Every row comes from one small tree of marks. Brackets hold a mark, then the marks that hang from it, in alphabetical order. Every link used is in the known rows. Which tree was each row made from?
Each row is shifted at random along 4 fixed directions that mean nothing.
Known rows:
{bulav fezure {kedunin {vana mubozap}} {romo zade}}: [-170   30   69  171  -21  224 -131  297  208   96 -235    2  -50  -28
  -89 -130  147  -63  120 -364  -95  384  323 -153  153  203 -137 -274
 -312  -61   -9 -169 -170  120  -54   31   61  337  -46   88  123 -146]
{sasosu {fezure bulav} kezip {zade {mumap mubozap vana}}}: [ 224  -32   66 -145  -62   -1  153  102   54 -169   35  104  147   59
   58   72 -122  208  -40 -187 -147  -34  -77  -73  103  126  -15  167
  -82  -39  -39 -176  224  164  -18  -55  235  -98    9    3 -113  -41]
{bulav {kedunin vana} {romo sasosu}}: [-242   75   49   66   86  123 -181   31   18  107  -26  -18   55  -89
    6 -139  136  -16  -70   20  -93  166  129   24 -217 -139  -72 -194
  140  -69    7  120   -9  -30   26  -90  -15  -91    7  166  238   61]
{bulav {fezure zade} kedunin {romo sasosu}}: [-229  120  158   96   66   43    2 -247 -120  122   10 -198 -122  -82
   91  -54   78 -287   35  240  115   33  122   25  -65 -111  -50 -149
   73  136  150   99 -229 -182  -44   37 -148   86 -116   78  286   84]
{kedunin {vana {bulav fezure} {romo sasosu}}}: [-142    7  -17  225  -43   85 -106  -46  -43  159   27  -73  -36  -38
   12  -45  160  -91   63   56  -34  137  109   23  -35  -53  -56  -60
   62  -12   44  128  -70  -45   11  -48  -70  101   22  165   76  -36]
{bulav {fezure zade} {romo sasosu}}: [ -93   63   33   14   51   -7   15 -302 -151   45  -38  -41 -149  -21
   76  -25    2 -257   -7  267   48   24   65   26   28 -178  -31   40
   92  106  101  133 -165 -174  -85    6  -95  -63 -207   -4  192   89]
{bulav kedunin {romo {sasosu fezure}}}: [  12  186   25  -10  162  -41 -110   57   82   -3 -118  125    1   49
   14  -20   34   -1 -174  -26   24   90   53  -45   97  -96  -17   14
   -5   87  -16  -24   -8   63  -74   63    6   56  -60   39  -59   36]
{fezure {bulav {kedunin {vana mumap}} {romo sasosu}} kezip zade}: [ -36  -31   32    9    1  144   82  -20 -101   19  -43   22  -70 -120
   36 -115    3  -72   90   27 -108  301  183  -84   78   16 -116   -9
 -261 -106   26  -28  -42    2  -34 -109   62   16 -170  -12  235   12]
{zade {mumap {vana bulav}} {sasosu fezure kezip}}: [ 100  -96   41   35  -62   47  186   67  172  -37   50  -51  120   -9
  -33   52  -46  163  150 -223  -47  -30  -19  -49   90  282  -47    9
 -148  -28  -15 -115   78  103   17   -2   61   83   64   24  -82  -98]
{kedunin {vana {mubozap kezip} mumap}}: [-156 -156 -151   82 -190  194 -105  167    4   26 -133   16   27  -94
 -103 -121   85  -27  149 -105 -173  258  121  -23  -62   94 -141  -92
 -129 -207  -78  -50  -97   71  -17  -67   56   24  -70   12  132  -29]
{sasosu {fezure bulav {zade {mumap {mubozap kedunin}}}} kezip}: [ -41   25  226   79 -101  156  272  105   74   20  291 -268  284  -16
  126   79   94  240  158 -153  -53  -81  -52    5 -216  288  -11 -137
  -68   98  131 -238  154  155   82  -11  101  252  198  240   10  -32]
{zade {mumap vana} sasosu}: [  92   51   34   -2  218 -131    7  -21  285   48  223   71  263   49
   19  161  -27  324 -105  -97   75 -286 -184   95 -195  -48   71 -171
  187  148   52   28  217   87   16  -40  -72   58  221  129 -192   45]
{mumap {mubozap kedunin} {vana romo} {zade {sasosu fezure kezip}}}: [  30  -67   44  -41  -95   -6  143  -31 -121  -69  148 -206  -43   50
   18   19   18    9   99   10  123 -204 -109   53 -108  140   96   29
   -2   53   52  -16   33  -81  137   22   -3  -13  139  -37  -52  -55]
{romo {zade {mumap {mubozap kedunin} {sasosu fezure kezip} vana}}}: [ -21  -89   -1 -103  -83    4   62  -50  -28  -42   35  -49   29   14
   20  -14  -59   -3   10   38  -53 -111  -67   29 -118  -13    6   14
  123  -24  -11  -15   39  -54   35    4   55 -193   -7  -50   77   21]
{bulav {fezure kezip} romo}: [ 286  484   61   26  421 -339  -48 -151  158  -54  133  290   81  255
  106  258   39  151 -358   33  347 -355 -236   50  154 -188  165   58
   62  520  106  -52   62  130 -157   95 -202  445  110   66 -581  111]
{kedunin {vana bulav {mubozap sasosu} {mumap kezip zade} romo}}: [ 124  -98 -222   19  -29  -68 -261  174   32   -8 -185  240  -86   47
 -139   34  -45   49  -67 -105  -86  154   36  -19  178  -94   34  118
  -34 -137 -117   60   51   88  -40  -39   20  -17  -27  -79 -166  -70]
{mubozap {sasosu kezip zade} {vana bulav mumap romo}}: [  40  109   78  193  -96  -68  -70   30  -95   24  194 -115   50    4
   43   79  107   68   14   57  128 -110  -94   74    6   48   51   82
  153  157   51    8   32   60   83  -39 -105  162  192  192 -155  -27]
{mumap kezip {vana romo}}: [ 269  134 -132   70   90  -69   41  273  252 -102  -67  204   82  196
  -75   68   68  283  -77 -376  102    5  -51 -118  230  215   44   70
 -328  112  -64 -230  109  276  -22  143   45  354  132    3 -544 -117]
{bulav fezure {kedunin vana} {romo {sasosu kezip} {zade mumap}}}: [-309   95  225  224  -37   85   11 -262  -41  161   75 -283 -123  -72
   64  -59  162 -323  202  141  174  -62  162   73  -60   43  -96 -251
  103  197  160  112 -296 -216    1  -26 -253  225  -12   89  283   11]
{mubozap {kedunin {vana bulav}} kezip {sasosu {zade mumap}}}: [  73   83   17   -9  -50  -83   50   25  -93 -121  167    3   29   47
   30   21   26   52  -21    5  122 -160 -128   86  -21   55   58   95
   34  136  -76  -39  -14   -4   84   -3  -32   75   98  -33 -136   -3]
{romo {sasosu {fezure bulav} {zade {mumap mubozap}}}}: [  23  -12   88  -75   32    7   35   43  132   23   73   31  166   28
   70   84  -43  165  -49  -42 -129  -67  -35    9  -98  -37    1  -33
  146   19   47  -54  179   70  -20  -25   95  -81   27  102   29   31]
{zade {mumap kezip mubozap} {sasosu {fezure {bulav kedunin}}}}: [-278 -116  160  -92    0   77  143 -281  -87  106  228 -310  149 -184
   83  -10  -46  -36   78  287  -63 -231 -103  144 -486 -101   38 -219
  377 -120  103  205   48 -208   83  -83  -73 -340   82   78  402  170]
{sasosu {fezure {bulav {kedunin vana} romo}} kezip zade}: [ 275  224  133   48  -14  -85  167   -3  -70 -176   51   71  -14  143
  133   94   22  -23  -37  -94  114  -21    4  -80  391  153  -60  280
 -223  266   25 -185    4  129  -74    5   97  280  -43   -7 -262  -94]
{kedunin {vana bulav mubozap {mumap kezip sasosu} romo}}: [-163 -136 -103  234 -185   92  -91  -35 -136  150  -44 -170 -116  -92
  -75  -40  123 -202  221  118   21  117  120   35    9   40  -66  -31
    0 -113   33  151 -165  -84   23  -45 -126   82    5   14  108  -76]
{fezure {zade {mumap mubozap} sasosu}}: [ 224   46   34    8  155 -191  153  -77  194    1  185   51   79  130
   49  259  -70  138   45  -65  240 -296 -123   56  112   61   47  -23
  -79  319  122  -68   66   54  -51   25  -89  321   88  -57 -292  -51]
{kedunin {vana {mubozap kezip} {romo {sasosu fezure} {zade mumap}}}}: [-108  -77  -43   58  -61   70 -213   74   79   63  -60   95   14  -20
  -56  -35   62   55   40  -74 -136  100   66   54  -40  -50  -15  -53
  126  -94  -49  106   43    2    9  -88  -35  -68   25   55   55  -10]
{zade {mumap kezip {vana {bulav kedunin romo} mubozap}}}: [   0  -38  -53  -37  133   24 -192  216  238   57  -86  150  167  -41
 -102  -20  -42  239 -138 -197 -144   95   -2  -41 -114  -64   38 -166
   42 -220  -92   19  181  138    2  -20   60 -110  123   69  -36   22]
{vana bulav {mubozap sasosu} mumap {romo zade}}: [  13 -130 -154  222 -176   20 -195  141  -21  138 -245    3 -214  -30
 -119   -8   32 -206  167   10   23  283  194  -62  369   49  -58  100
 -136  -83  -44   21 -186   28  -64   80  -71  188  -85  -79  -35 -145]
{zade {mumap kezip {mubozap kedunin} {sasosu fezure} {vana romo}}}: [ 268  -23 -102  -48   -5  -82  229  246  222 -151  -90   76  -37  177
 -136  104  -57  169  120 -384  196 -127  -55 -106  293  395   61   77
 -450   91  -59 -272    8  169   10  163   37  335   86 -216 -450 -201]
{mumap {mubozap kedunin kezip} {sasosu fezure} {vana bulav} zade}: [  86 -136  -93 -244 -115  -17  111   63 -189 -170  -45  -21  -88   47
  -50  -55 -126  -10  -69    9  -87  -70 -115  -29  -97   21  109  160
  -32 -177 -106  -63   48  -69  102   69  170 -320  -40 -161    5    4]
{fezure bulav kezip {zade {mumap {mubozap kedunin vana}} sasosu}}: [  46  -26  153  -36   94   68  223   88  140   36  293  -75  225  -57
   64   84  -15  316  101 -137  -17  -89  -77   12 -199  165   51 -196
 -140   25  100 -139  203  107   83  -91   42  163  183  109   -2    1]
{romo {zade {mumap kezip mubozap} {sasosu {fezure bulav}}}}: [  12 -163   11  -16 -133   70  244  -79   42   -6  -26 -106  -59    2
    2    4  -69 -121  237  -29  -14  -11   71  -42  130  187  -72   16
 -139  -13   20  -75 -101  -59  -26   49   31   20 -104 -154   93  -72]
{romo {sasosu fezure kezip} {zade {mumap {mubozap kedunin} vana}}}: [-204  -95   99 -118  -66   98  -88   21   80   51   73  -80  177  -48
   31  -49   -9  147  -38   11 -231  -89  -59   78 -380  -90   35 -148
  378 -128    8   47  188  -45   83  -46   47 -346   81  140  235  103]
{mubozap {kedunin {vana mumap}} sasosu}: [  15  174  -19  130    6  -95   43   50  -16  -15  203  -67   72   94
   36   76  152   62   -8    1  242 -186 -120   97  -83   68   24  -34
  -16  305   44 -112  -65   59   40   49 -113  368  143   81 -249  -22]
{fezure {bulav kedunin {romo sasosu}} kezip}: [  51  253   98    9  252   -1   -4  119  161   30   43  135  159   20
   58   12   76  218 -181  -93   -2   58    5  -60  -31  -30   23 -101
  -87   86   27 -114  130  172  -38   13    9  198   80  143 -143   78]

Write each row's tree:
[  -2  177   40 -102  298 -106 -311    9  120   40  -43  233  116   22
   48   -5  -33  122 -378   54  -88   25  -26   33 -108 -387   70  -71
  349   22  -42  151  177   33  -45  -32   14 -241   21  105   37  138]  {bulav kedunin {romo {zade sasosu}}}
[  73  167   24   39  149 -123 -187  -14   70   72    4  150   33   94
   85   69   31   67 -233   79   -5    0  -23   23   74 -246   61   76
  221  139   18   71  126   47  -53   48  -33    3   28  116 -137   55]  {vana {romo {sasosu {fezure {bulav kedunin}}} zade}}
[ 197   68 -126 -148   91 -151  -78  160   -8 -114  -81  222  -24  148
  -44   78  -59  119 -214  -86    1  -50 -103  -20  111  -87  112  206
  -25   10  -90  -26  136   81   -6   43  114  -62    7  -89 -286  -55]  {mumap {mubozap {kedunin {vana bulav romo}}} {sasosu fezure}}
[ -58  -47    5   92  -53  -68  176 -205 -136   73  188 -292  -79  -12
   -2   45   44 -143  170  208  293 -307 -110  104 -130   78   80  -46
   56   82   89  125 -116 -184  111   55 -200   70  160  -78  -41  -22]  {zade {mumap kezip {mubozap kedunin} sasosu {vana bulav romo}}}
[  26 -125   19  -37  -72   50   16   20   82  -15  -65   19   24  -39
   -7  -43  -91   10   39  -88 -158  101   56  -56   90   50  -69   29
    3 -116  -64  -24   40   12  -12   -6   99 -158  -66  -30  120  -34]  {romo {zade {mumap {vana {bulav kedunin}}} {sasosu fezure kezip}}}
[-155 -246 -100 -140 -127  176   -9   85  -32  -10  -91  -89   -4  -53
  -93 -147  -19   65   60  -59 -218   69   23  -22 -317   13   43 -108
   68 -328  -45   44   96  -60  123  -14  111 -375   21  -22  206   32]  {mumap kezip mubozap {vana {romo sasosu}} zade}
[-234   18   72  -36   23  147  -36 -242 -265   11  -43  -56 -118 -179
   71 -194   17 -252  -18  228 -108  229  128   -6 -142 -185  -89  -77
   13 -118   32  147 -156 -169  -36 -131    3 -202 -208   26  450  132]  {bulav {fezure kezip zade} {kedunin vana} romo}
[ -47   44  -18  -83   47   33   41  234  117  -14   38  -43  171   56
  -26   27   57  211  -64 -141  -18  -97  -80   -7 -250   79   61 -137
    6   12    4 -158  102  117   67   85   91   58  132   63 -108   -5]  {mumap {mubozap kedunin} sasosu}
[ 120  -87  -94 -134   44   75  -14  507  398  -89 -251  245  109   34
 -213   -5 -109  323  -15 -563 -173  186   62 -186  130  289    0 -129
 -385 -217 -177 -315   99  296  -12   78  205  126   31  -75 -194 -127]  {zade {mumap {mubozap kezip {vana {bulav fezure kedunin}}} sasosu}}
[-217   58  127  128   -5   37  -50   48  -10  151  174 -278   81  -38
    3  -17  162   76   13   22   87 -162  -47   79 -363    8  133 -247
  238  -12   88   97   58  -67  172   49 -132   22  307  211   14   31]  {mumap kezip {mubozap sasosu} {vana {bulav kedunin} {romo zade}}}
[ 114  -55    5   68   73  -10  -81  266  330   38  -67   89  109  -11
 -128   76  -31  265   61 -346   -7   42   35  -64  160  215   12 -100
 -158  -82  -58  -62  132  178   16    4   -2  174  171   22 -203 -134]  {zade {mumap {vana {bulav kedunin} mubozap romo}} {sasosu kezip}}
[ -96   39  108   94 -196   32  156  -75 -163  -40  227 -265   65  -25
   78   17   93  -32  124  107   88 -168 -108   80 -175  139  -11    2
  106  156   95  -94  -82  -22   72   -2  -59   92   77  141   44   31]  {mubozap {sasosu fezure zade} {vana {mumap kezip}}}
[-449 -146  199  248 -151  240  -48  -48  -27  326  126 -508   62 -257
   11  -41  141 -182  286  172  -36   51  126   55 -393   88  -56 -490
  157 -113  196   37 -197 -116   57    7 -175  191  127  229  479   53]  {vana {bulav {fezure kezip} kedunin} mubozap {mumap {zade sasosu}}}
